[[128 109 138 132 149 129 153 109]
 [133 108 141 131 149 132 154 106]
 [130 109 138 132 149 129 152 109]
 [138 107 143 130 149 134 153 103]
 [131 108 142 132 150 133 155 107]
 [136 107 144 131 150 136 156 104]]
|
[[153 109 128 109 138 132 149 129]
 [154 106 133 108 141 131 149 132]
 [152 109 130 109 138 132 149 129]
 [153 103 138 107 143 130 149 134]
 [155 107 131 108 142 132 150 133]
 [156 104 136 107 144 131 150 136]]

[[115 111 132 125 116 135 133]
 [118 128 154 116 132 128 121]
 [144 125 138 135 130 127 113]]
|
[[135 133 115 111 132 125 116]
 [128 121 118 128 154 116 132]
 [127 113 144 125 138 135 130]]

[[150 124 146]
 [137 116 155]]
|
[[124 146 150]
 [116 155 137]]

[[149 113 113 130 106 135 111 130]
 [112 129 109 136 137 128 116 130]]
|
[[111 130 149 113 113 130 106 135]
 [116 130 112 129 109 136 137 128]]

[[135 134 133 123 135 132 137 138 130 148 129 130 126]
 [130 140 136 139 139 132 133 132 134 126 133 134 127]
 [125 128 133 129 122 133 129 127 132 119 130 128 138]
 [139 128 129 139 129 131 129 134 132 141 130 135 150]]
|
[[130 126 135 134 133 123 135 132 137 138 130 148 129]
 [134 127 130 140 136 139 139 132 133 132 134 126 133]
 [128 138 125 128 133 129 122 133 129 127 132 119 130]
 [135 150 139 128 129 139 129 131 129 134 132 141 130]]

[[128 134 130 120 119 134 118]
 [136 136 138 119 129 135 124]
 [134 138 130 123 123 130 123]
 [154 130 116 123 136 136 121]
 [148 130 128 137 138 136 119]]
|
[[134 118 128 134 130 120 119]
 [135 124 136 136 138 119 129]
 [130 123 134 138 130 123 123]
 [136 121 154 130 116 123 136]
 [136 119 148 130 128 137 138]]

[[109 113 130 148 153 134 122 126 134 136]
 [140 146 140 129 119 112 113 129 147 152]
 [139 129 117 112 113 130 147 153 134 121]]
|
[[134 136 109 113 130 148 153 134 122 126]
 [147 152 140 146 140 129 119 112 113 129]
 [134 121 139 129 117 112 113 130 147 153]]

[[140 149 137 128 115 137 124 127 130]
 [144 141 138 130 117 136 120 133 134]
 [142 141 131 127 111 132 120 131 137]
 [124 145 131 132 128 134 132 118 113]
 [134 122 128 134 140 131 136 147 136]
 [145 130 132 126 117 129 117 138 140]
 [130 119 121 128 141 124 137 145 136]]
|
[[127 130 140 149 137 128 115 137 124]
 [133 134 144 141 138 130 117 136 120]
 [131 137 142 141 131 127 111 132 120]
 [118 113 124 145 131 132 128 134 132]
 [147 136 134 122 128 134 140 131 136]
 [138 140 145 130 132 126 117 129 117]
 [145 136 130 119 121 128 141 124 137]]
---
[[135 123 147 139 114 130]
 [132 119 140 131 111 130]
 [128 127 128 135 127 123]
 [142 126 151 133 107 131]]
|
[[128 127 128 135 127 123]
 [132 119 140 131 111 130]
 [135 123 147 139 114 130]
 [142 126 151 133 107 131]]

[[152 112 129 155 122 117 127 153 118 126 119 153 132 155 134 142]
 [115 110 137 126 127 116 124 119 123 126 130 119 140 121 124 104]]
|
[[115 110 137 126 127 116 124 119 123 126 130 119 140 121 124 104]
 [152 112 129 155 122 117 127 153 118 126 119 153 132 155 134 142]]

[[120 112 124 136 125 133 132 120]
 [130 116 120 126 107 156 119 106]
 [110 110 138 149 133 114 122 139]
 [119 122 114 138 148 135 141 139]
 [116 135 124 137 144 132 144 147]
 [114 119 134 141 141 122 129 141]]
|
[[110 110 138 149 133 114 122 139]
 [114 119 134 141 141 122 129 141]
 [116 135 124 137 144 132 144 147]
 [119 122 114 138 148 135 141 139]
 [120 112 124 136 125 133 132 120]
 [130 116 120 126 107 156 119 106]]

[[124 103 135 140 121 140 130 112]
 [116 127 138 139 121 130 129 152]
 [141 133 137 111 137 106 107 120]]
|
[[116 127 138 139 121 130 129 152]
 [124 103 135 140 121 140 130 112]
 [141 133 137 111 137 106 107 120]]

[[129 128 122 124 127 132 134 127 139 129 134 131 128 128]
 [145 113 132 133 149 127 117 142 110 141 127 115 132 138]
 [125 126 122 126 130 124 131 124 126 138 134 132 129 124]]
|
[[125 126 122 126 130 124 131 124 126 138 134 132 129 124]
 [129 128 122 124 127 132 134 127 139 129 134 131 128 128]
 [145 113 132 133 149 127 117 142 110 141 127 115 132 138]]

[[104 131 130 120 149 136 145 142 116 151 128 119]
 [115 105 143 117 138 147 134 147 120 141 110 105]
 [106 113 144 121 139 108 132 106 130 152 126 109]
 [136 116 107 107 124 144 115 138 128 149 118 104]]
|
[[104 131 130 120 149 136 145 142 116 151 128 119]
 [106 113 144 121 139 108 132 106 130 152 126 109]
 [115 105 143 117 138 147 134 147 120 141 110 105]
 [136 116 107 107 124 144 115 138 128 149 118 104]]
---
[[122 103 135 118]
 [124 103 145 121]
 [119 128 100 123]]
|
[[135 118 122 103]
 [145 121 124 103]
 [100 123 119 128]]

[[117 114 109 142 118 151 139 103 152 148 105]
 [132 103 145 130 108 130 102 113 114 138 150]
 [139 145 111 113 151 111 122 126 125 109 104]]
|
[[148 105 117 114 109 142 118 151 139 103 152]
 [138 150 132 103 145 130 108 130 102 113 114]
 [109 104 139 145 111 113 151 111 122 126 125]]

[[121 121 135 120 140 129 126 122]
 [130 127 121 127 120 124 121 131]
 [129 124 125 128 123 126 126 127]
 [141 110 118 155 112 140 138 134]
 [118 126 128 131 133 129 119 141]
 [123 131 145 152 117 141 154 124]
 [132 118 119 139 115 127 126 132]]
|
[[126 122 121 121 135 120 140 129]
 [121 131 130 127 121 127 120 124]
 [126 127 129 124 125 128 123 126]
 [138 134 141 110 118 155 112 140]
 [119 141 118 126 128 131 133 129]
 [154 124 123 131 145 152 117 141]
 [126 132 132 118 119 139 115 127]]

[[139 128 139 123 120]
 [127 119 147 142 117]
 [141 124 120 128 123]
 [118 127 115 130 135]
 [128 108 133 132 133]
 [121 142 120 136 138]
 [122 109 130 134 135]
 [117 115 125 139 128]
 [136 104 131 113 138]
 [140 127 111 115 140]
 [128 123 122 144 120]]
|
[[123 120 139 128 139]
 [142 117 127 119 147]
 [128 123 141 124 120]
 [130 135 118 127 115]
 [132 133 128 108 133]
 [136 138 121 142 120]
 [134 135 122 109 130]
 [139 128 117 115 125]
 [113 138 136 104 131]
 [115 140 140 127 111]
 [144 120 128 123 122]]

[[130 123 120 133 127 132 111 127 132 126 131 128 138 139]
 [108 148 107 118 107 152 122 133 124 146 109 133 105 124]
 [146 109 130 136 144 103 129 125 138 114 142 124 137 140]
 [130 120 129 116 122 127 139 131 125 137 129 145 138 125]]
|
[[138 139 130 123 120 133 127 132 111 127 132 126 131 128]
 [105 124 108 148 107 118 107 152 122 133 124 146 109 133]
 [137 140 146 109 130 136 144 103 129 125 138 114 142 124]
 [138 125 130 120 129 116 122 127 139 131 125 137 129 145]]

[[130 100 123 139]
 [135 113 127 146]]
|
[[123 139 130 100]
 [127 146 135 113]]
